Here is a tiny trained network, its code and every weight. The questions are about switching its units off for an input and a class, where a switched-off unit gives its printed mean instead of its output.

import numpy as np


def w(rows, s, z=0):
    codes = np.array(rows[::2]) - 128.0
    scale = np.full(codes.shape[1], s)
    scale[-1] = z or s
    return codes * scale


def norm(h):
    return h / np.sqrt((h * h).mean(-1, keepdims=True) + 1e-5)


def f(y):
    return y / 2 * (1 + np.tanh(0.7978845608 * (y + 0.044715 * y**3)))


def log_softmax(a):
    a = a - a.max(-1, keepdims=True)
    return a - np.log(np.exp(a).sum(-1, keepdims=True))


def net(x, mask):
    res = np.array(x, float).reshape(1, 2) / 4 @ E
    u = 0
    for l in range(4):
        y = f(norm(res) @ A[l][:, :-1].T + A[l][:, -1])
        res = res + np.where(mask[u : u + 3], y, B[l][:, -1]) @ B[l][:, :-1]
        u += 3
    return log_softmax(norm(res)[-1] @ U[:, :-1].T + U[:, -1])


A, B = {}, {}
E = w([
[101,118,136,142,253,132,98,36,231,132,191],'x0',
[79,161,216,158,127,114,67,113,69,108,93],'x1',
],0.0031)
A[0] = w([
[39,183,57,228,131,33,77,137,152,91,99,4],'L0N0',
[121,116,167,199,180,192,112,6,214,196,187,117],'L0N1',
[148,95,190,176,150,137,29,149,132,123,167,56],'L0N2',
],0.0019,0.0029)
B[0] = w([
[223,75,114,147,78,204,209,253,200,245,112,61],'L0N0',
[119,61,128,179,71,141,190,150,105,74,182,248],'L0N1',
[168,109,155,156,117,112,209,195,198,132,148,95],'L0N2',
],0.0052,0.0017)
A[1] = w([
[242,67,28,83,125,195,213,181,234,219,154,67],'L1N0',
[136,87,52,120,125,197,251,157,143,105,95,62],'L1N1',
[110,186,166,103,126,77,131,136,58,105,136,250],'L1N2',
],0.0029,0.0022)
B[1] = w([
[150,237,140,2,177,195,141,204,75,186,20,216],'L1N0',
[148,219,223,176,190,90,98,152,97,117,63,156],'L1N1',
[158,107,97,100,174,114,176,136,200,143,146,255],'L1N2',
],0.0045,0.0025)
A[2] = w([
[105,70,124,157,134,140,201,132,133,70,127,105],'L2N0',
[139,151,84,79,172,88,111,105,133,130,118,3],'L2N1',
[69,134,252,181,148,103,71,126,92,104,94,74],'L2N2',
],0.0042,0.0012)
B[2] = w([
[86,165,123,72,62,83,56,132,130,160,12,193],'L2N0',
[88,145,147,119,102,62,53,154,100,155,25,168],'L2N1',
[219,220,21,3,198,171,162,191,112,195,54,250],'L2N2',
],0.0043,0.0019)
A[3] = w([
[84,136,107,116,63,60,63,151,119,137,76,11],'L3N0',
[190,83,102,133,167,159,131,85,136,113,218,55],'L3N1',
[177,115,122,125,3,165,201,193,52,124,138,137],'L3N2',
],0.004,0.0011)
B[3] = w([
[130,134,201,176,142,87,85,206,107,94,120,189],'L3N0',
[72,96,140,120,84,77,45,107,133,92,81,139],'L3N1',
[51,61,116,153,168,132,102,3,249,103,197,253],'L3N2',
],0.0057,0.0032)
U = w([
[53,68,107,124,133,123,112,1,210,73,175,221],'0',
[184,216,85,19,187,177,147,183,106,187,69,203],'1',
[129,131,212,168,98,50,72,249,88,88,94,184],'2',
[183,120,139,166,71,163,137,130,104,160,152,25],'3',
[178,110,126,154,98,147,132,132,66,152,176,15],'4',
[187,90,137,166,86,162,160,126,61,155,160,5],'5',
[180,120,139,173,84,154,149,143,107,174,166,20],'6',
],0.0085,0.0026)

Each question gives the input, the list of numbers given to net, and the class t.
The units are the neurons (one row each of A and B). Each row of codes is followed by its name. A weight is (code - 128) times the scale printed after its matrix; where a second scale follows, it is the last column's (A, B and U).
mask holds one flag per neuron, layer by layer. A switched-off neuron (its flag False) gives its mean, the last column of its row in B, instead of its output. The means were averaged over made-up inputs and are rounded, as every weight is.
A unit's drop is (log p(t) with every unit on - log p(t) with that unit switched off) / (log p(t) with every unit on - log p(t) with every unit switched off).
The circuit of an input: a set's keep is (log p(t) with only the set's units on - log p(t) with every unit switched off) / (log p(t) with every unit on - log p(t) with every unit switched off). Starting from all 12 units, units are removed one at a time, each time the one whose removal leaves the highest keep (on an exact tie, the one counted first), for as long as the keep stays at least 0.8.
circuit, biggest first: the units of the circuit, biggest drop first
most important unit: the unit with the biggest drop
top k neurons in layer l: the k neurons of layer l with the biggest drops, biggest first
drop of u: that unit's drop, to one decimal
input [4,-8], class 1: circuit, biggest first	(L1N0)
input [3,2], class 2: circuit, biggest first	(L0N1; L3N2)
input [0,-3], class 2: top 2 neurons in layer 0	(L0N0; L0N2)
input [-8,-8], class 0: top 2 neurons in layer 0	(L0N0; L0N2)
input [2,3], class 2: top 2 neurons in layer 1	(L1N1; L1N0)
input [-1,-3], class 2: top 2 neurons in layer 2	(L2N1; L2N2)
input [-3,-2], class 2: top 2 neurons in layer 0	(L0N1; L0N0)
input [1,3], class 2: top 2 neurons in layer 1	(L1N1; L1N0)
input [-5,5], class 0: top 2 neurons in layer 1	(L1N1; L1N2)
input [5,7], class 1: drop of L2N2	1.8
input [2,-4], class 1: drop of L3N2	1.2
input [-4,3], class 0: drop of L0N2	0.0
input [7,8], class 1: drop of L1N2	0.1
input [2,0], class 2: most important unit	L2N0
input [2,-3], class 2: top 2 neurons in layer 2	(L2N2; L2N0)
